Here is a tiny trained network, its code and every weight. The questions are about switching its units off for an input and a class, where a switched-off unit gives its printed mean instead of its output.

import numpy as np


def w(rows, s, z=0):
    codes = np.array(rows[::2]) - 128.0
    scale = np.full(codes.shape[1], s)
    scale[-1] = z or s
    return codes * scale


def norm(h):
    return h / np.sqrt((h * h).mean(-1, keepdims=True) + 1e-5)


def f(y):
    return np.maximum(y, 0)


def log_softmax(a):
    a = a - a.max(-1, keepdims=True)
    return a - np.log(np.exp(a).sum(-1, keepdims=True))


def net(x, mask):
    res = np.array(x, float).reshape(1, 3) / 4 @ E
    u = 0
    for l in range(3):
        y = f(norm(res) @ A[l][:, :-1].T + A[l][:, -1])
        res = res + np.where(mask[u : u + 10], y, B[l][:, -1]) @ B[l][:, :-1]
        u += 10
    return log_softmax(norm(res)[-1] @ U[:, :-1].T + U[:, -1])


A, B = {}, {}
E = w([
[73,210,186,139,188],'x0',
[121,156,34,128,166],'x1',
[197,147,154,1,170],'x2',
],0.0096)
A[0] = w([
[157,145,105,197,74,39],'0.n0',
[138,54,123,143,199,16],'0.n1',
[78,61,121,61,121,93],'0.n2',
[148,92,138,161,186,40],'0.n3',
[129,38,79,108,97,20],'0.n4',
[102,123,29,90,163,112],'0.n5',
[111,67,216,87,33,16],'0.n6',
[77,116,158,10,111,229],'0.n7',
[133,113,76,142,197,1],'0.n8',
[143,139,200,157,112,61],'0.n9',
],0.011,0.0052)
B[0] = w([
[141,154,155,204,119,164],'0.n0',
[130,124,149,104,193,128],'0.n1',
[134,116,157,189,138,156],'0.n2',
[138,143,97,177,129,128],'0.n3',
[96,96,36,143,252,176],'0.n4',
[124,182,109,84,11,202],'0.n5',
[54,165,57,14,82,197],'0.n6',
[152,129,140,236,92,255],'0.n7',
[93,196,102,109,91,142],'0.n8',
[36,146,1,47,124,168],'0.n9',
],0.0079,0.0065)
A[1] = w([
[114,107,60,108,161,116],'1.n0',
[193,153,155,174,46,64],'1.n1',
[138,102,118,89,87,2],'1.n2',
[175,167,152,64,145,185],'1.n3',
[99,68,221,83,88,142],'1.n4',
[133,110,90,243,185,164],'1.n5',
[245,128,144,108,166,48],'1.n6',
[212,145,170,11,120,106],'1.n7',
[181,62,78,127,178,104],'1.n8',
[106,196,174,156,242,71],'1.n9',
],0.012,0.0053)
B[1] = w([
[87,144,202,66,98,187],'1.n0',
[170,145,214,92,85,190],'1.n1',
[62,135,108,145,132,147],'1.n2',
[117,135,47,199,134,223],'1.n3',
[63,170,20,178,82,186],'1.n4',
[195,166,173,114,87,254],'1.n5',
[194,151,137,255,143,180],'1.n6',
[177,147,71,169,143,237],'1.n7',
[114,51,250,72,206,184],'1.n8',
[64,51,159,77,244,224],'1.n9',
],0.009,0.0057)
A[2] = w([
[154,119,64,129,103,67],'2.n0',
[160,2,86,143,99,219],'2.n1',
[77,231,91,90,132,115],'2.n2',
[104,34,161,110,219,112],'2.n3',
[122,134,204,60,72,139],'2.n4',
[121,128,132,234,96,57],'2.n5',
[69,67,159,177,78,100],'2.n6',
[101,147,53,75,96,72],'2.n7',
[171,20,107,96,76,129],'2.n8',
[150,55,132,109,123,3],'2.n9',
],0.013,0.0042)
B[2] = w([
[82,136,102,113,149,180],'2.n0',
[85,161,112,136,250,216],'2.n1',
[110,96,101,69,89,254],'2.n2',
[140,52,191,101,73,211],'2.n3',
[132,85,210,101,56,185],'2.n4',
[200,135,152,116,165,215],'2.n5',
[229,129,33,135,162,202],'2.n6',
[109,174,109,113,16,212],'2.n7',
[13,132,140,126,192,198],'2.n8',
[97,80,113,111,254,147],'2.n9',
],0.0094,0.007)
U = w([
[62,161,58,106,112,254],'0',
[49,64,193,108,247,173],'1',
[203,144,138,223,180,115],'2',
[110,100,197,83,85,50],'3',
],0.016,0.0019)

Each question gives the input, the list of numbers given to net, and the class t.
The units are the neurons (one row each of A and B). Each row of codes is followed by its name. A weight is (code - 128) times the scale printed after its matrix; where a second scale follows, it is the last column's (A, B and U).
mask holds one flag per neuron, layer by layer. A switched-off neuron (its flag False) gives its mean, the last column of its row in B, instead of its output. The means were averaged over made-up inputs and are rounded, as every weight is.
A unit's drop is (log p(t) with every unit on - log p(t) with that unit switched off) / (log p(t) with every unit on - log p(t) with every unit switched off).
The circuit of an input: a set's keep is (log p(t) with only the set's units on - log p(t) with every unit switched off) / (log p(t) with every unit on - log p(t) with every unit switched off). Starting from the 12 units with the biggest drops (on a tie, the unit counted first), units are removed one at a time, each time the one whose removal leaves the highest keep (on an exact tie, the one counted first), for as long as the keep stays at least 0.8.
units of the circuit, in order: the units of the circuit, biggest drop first
top k neurons: the k neurons with the biggest drops, biggest first
k most important neurons of layer l: the k neurons of layer l with the biggest drops, biggest first
drop of u: that unit's drop, to one decimal
input [8,5,-2], class 1: units of the circuit, in order => (1.n9)
input [5,0,6], class 2: units of the circuit, in order => (1.n7, 0.n9)
input [6,-2,-7], class 2: units of the circuit, in order => (2.n6, 2.n5)
input [-4,-4,-5], class 2: 3 most important neurons of layer 2 => (2.n6, 2.n2, 2.n5)
input [-7,5,2], class 1: top 3 neurons => (1.n8, 0.n4, 0.n6)
input [-5,-6,-7], class 2: 2 most important neurons of layer 2 => (2.n6, 2.n5)
input [8,-8,-4], class 0: top 4 neurons => (0.n9, 1.n4, 0.n4, 1.n8)
input [2,2,2], class 3: top 2 neurons => (0.n7, 1.n1)
input [6,-7,6], class 0: top 2 neurons => (1.n4, 0.n9)
input [3,1,0], class 3: top 3 neurons => (2.n3, 1.n5, 2.n1)
input [-1,-4,4], class 0: top 2 neurons => (0.n6, 1.n4)
input [-8,-1,-7], class 1: 2 most important neurons of layer 2 => (2.n8, 2.n1)
input [-5,-6,2], class 0: drop of 0.n6 => 2.3
input [-3,-6,0], class 0: drop of 2.n0 => 0.0
input [1,-5,-7], class 2: drop of 0.n5 => 0.1
input [-5,3,-7], class 2: most important neuron of layer 0 => (0.n0)
